Here is a tiny trained network, its code and every weight. The questions are about switching its units off for an input and a class, where a switched-off unit gives its printed mean instead of its output.

import numpy as np


def w(rows, s, z=0):
    codes = np.array(rows[::2]) - 128.0
    scale = np.full(codes.shape[1], s)
    scale[-1] = z or s
    return codes * scale


def f(y):
    return y / 2 * (1 + np.tanh(0.7978845608 * (y + 0.044715 * y**3)))


def log_softmax(a):
    a = a - a.max(-1, keepdims=True)
    return a - np.log(np.exp(a).sum(-1, keepdims=True))


def net(x, mask):
    res = np.array(x, float).reshape(1, 4) / 4 @ E
    y = f(res @ A[0][:, :-1].T + A[0][:, -1])
    res = res + np.where(mask, y, B[0][:, -1]) @ B[0][:, :-1]
    return log_softmax(res[-1] @ U[:, :-1].T + U[:, -1])


A, B = {}, {}
E = w([
[212,112,40,209,149,122,169,59],'x0',
[140,159,133,143,107,212,135,146],'x1',
[144,11,93,133,42,182,37,174],'x2',
[137,60,182,149,140,1,158,129],'x3',
],0.0073)
A[0] = w([
[85,156,145,82,175,7,147,84,194],'neuron 1',
[88,218,125,126,225,84,137,94,116],'neuron 2',
[76,150,204,31,141,102,94,210,180],'neuron 3',
[166,124,67,202,132,114,148,125,48],'neuron 4',
[9,137,182,100,77,126,145,205,107],'neuron 5',
[67,138,200,57,115,120,111,188,128],'neuron 6',
[131,36,201,143,119,29,165,162,197],'neuron 7',
[97,209,120,127,196,99,190,112,183],'neuron 8',
[172,132,61,211,131,160,185,95,132],'neuron 9',
[141,215,141,136,194,92,167,124,76],'neuron 10',
[144,168,129,130,121,146,115,131,191],'neuron 11',
[230,109,56,210,131,113,125,19,96],'neuron 12',
[77,138,248,98,81,174,139,143,148],'neuron 13',
[58,140,182,55,106,128,115,188,80],'neuron 14',
[139,172,220,127,163,121,219,84,82],'neuron 15',
[127,59,88,163,8,114,63,147,102],'neuron 16',
[125,75,185,148,141,2,169,100,255],'neuron 17',
[161,14,107,109,65,132,68,164,133],'neuron 18',
[96,184,176,124,204,133,177,59,81],'neuron 19',
[219,75,71,166,145,149,203,65,86],'neuron 20',
[118,187,155,114,183,116,192,107,67],'neuron 21',
[113,204,49,19,157,208,69,90,131],'neuron 22',
[128,208,153,156,56,188,161,109,242],'neuron 23',
[151,34,89,95,98,131,65,153,145],'neuron 24',
[59,216,84,85,128,223,69,121,211],'neuron 25',
],0.0052,0.0041)
B[0] = w([
[178,139,126,112,88,202,102,154,229],'neuron 1',
[111,184,135,143,65,224,114,123,193],'neuron 2',
[157,78,72,151,176,171,78,96,228],'neuron 3',
[12,35,253,197,182,177,72,72,135],'neuron 4',
[129,87,148,165,185,167,42,88,185],'neuron 5',
[129,67,103,168,185,173,62,103,191],'neuron 6',
[195,139,40,199,106,136,127,195,218],'neuron 7',
[143,178,110,117,75,189,129,122,214],'neuron 8',
[150,85,106,168,194,140,60,92,179],'neuron 9',
[92,165,181,158,70,205,101,91,169],'neuron 10',
[174,126,130,96,147,64,140,173,161],'neuron 11',
[101,108,148,158,173,186,44,51,198],'neuron 12',
[162,64,114,117,177,145,50,83,188],'neuron 13',
[71,59,148,170,201,197,42,68,171],'neuron 14',
[81,158,120,162,89,212,146,116,174],'neuron 15',
[54,243,175,144,36,226,159,96,186],'neuron 16',
[198,168,38,139,120,174,91,161,254],'neuron 17',
[105,191,147,141,39,221,152,121,200],'neuron 18',
[67,192,168,129,55,231,110,110,173],'neuron 19',
[68,75,166,198,186,216,35,60,174],'neuron 20',
[67,218,196,161,83,215,147,103,160],'neuron 21',
[144,156,62,212,161,106,131,179,198],'neuron 22',
[195,135,81,69,112,110,110,158,205],'neuron 23',
[114,214,167,117,40,213,145,141,187],'neuron 24',
[176,115,58,159,128,109,102,190,235],'neuron 25',
],0.005,0.0058)
U = w([
[45,159,185,121,41,168,136,116,92],'0',
[90,58,160,144,248,142,59,74,88],'1',
[199,121,124,94,134,128,111,136,184],'2',
[165,122,91,147,145,117,131,189,157],'3',
[125,93,135,48,160,73,198,151,160],'4',
[53,76,254,54,200,11,227,109,2],'5',
[11,79,240,83,192,12,230,118,12],'6',
],0.009,0.0076)

Each question gives the input, the list of numbers given to net, and the class t.
The units are the neurons (one row each of A and B). Each row of codes is followed by its name. A weight is (code - 128) times the scale printed after its matrix; where a second scale follows, it is the last column's (A, B and U).
mask holds one flag per neuron, in row order. A switched-off neuron (its flag False) gives its mean, the last column of its row in B, instead of its output. The means were averaged over made-up inputs and are rounded, as every weight is.
A unit's drop is (log p(t) with every unit on - log p(t) with that unit switched off) / (log p(t) with every unit on - log p(t) with every unit switched off).
The circuit of an input: a set's keep is (log p(t) with only the set's units on - log p(t) with every unit switched off) / (log p(t) with every unit on - log p(t) with every unit switched off). Starting from the 12 units with the biggest drops (on a tie, the unit counted first), units are removed one at a time, each time the one whose removal leaves the highest keep (on an exact tie, the one counted first), for as long as the keep stays at least 0.8.
units of the circuit, in order: the units of the circuit, biggest drop first
unit that matters most: the unit with the biggest drop
k most important neurons: the k neurons with the biggest drops, biggest first
drop of u: that unit's drop, to one decimal
input [-6,-6,-6,7], class 3: unit that matters most -> neuron 7
input [-3,-3,-3,-8], class 3: units of the circuit, in order -> neuron 22; neuron 25
input [-5,8,3,-7], class 2: units of the circuit, in order -> neuron 23; neuron 13
input [6,-3,5,0], class 1: units of the circuit, in order -> neuron 12; neuron 20
input [7,2,8,1], class 0: units of the circuit, in order -> neuron 16; neuron 18
input [2,1,4,4], class 0: units of the circuit, in order -> neuron 16; neuron 18
input [-4,-5,7,-2], class 0: 3 most important neurons -> neuron 16; neuron 18; neuron 24
input [-8,-3,4,8], class 1: 4 most important neurons -> neuron 14; neuron 5; neuron 6; neuron 3
input [7,7,2,-4], class 1: 2 most important neurons -> neuron 20; neuron 12
input [-1,1,5,5], class 0: 4 most important neurons -> neuron 16; neuron 18; neuron 24; neuron 25
input [-2,5,-6,-7], class 3: 2 most important neurons -> neuron 25; neuron 22
input [-8,-2,-6,-7], class 1: drop of neuron 13 -> 0.1
input [-3,-6,8,-3], class 0: drop of neuron 16 -> 0.2
input [-2,-6,-6,-2], class 0: drop of neuron 19 -> 0.2
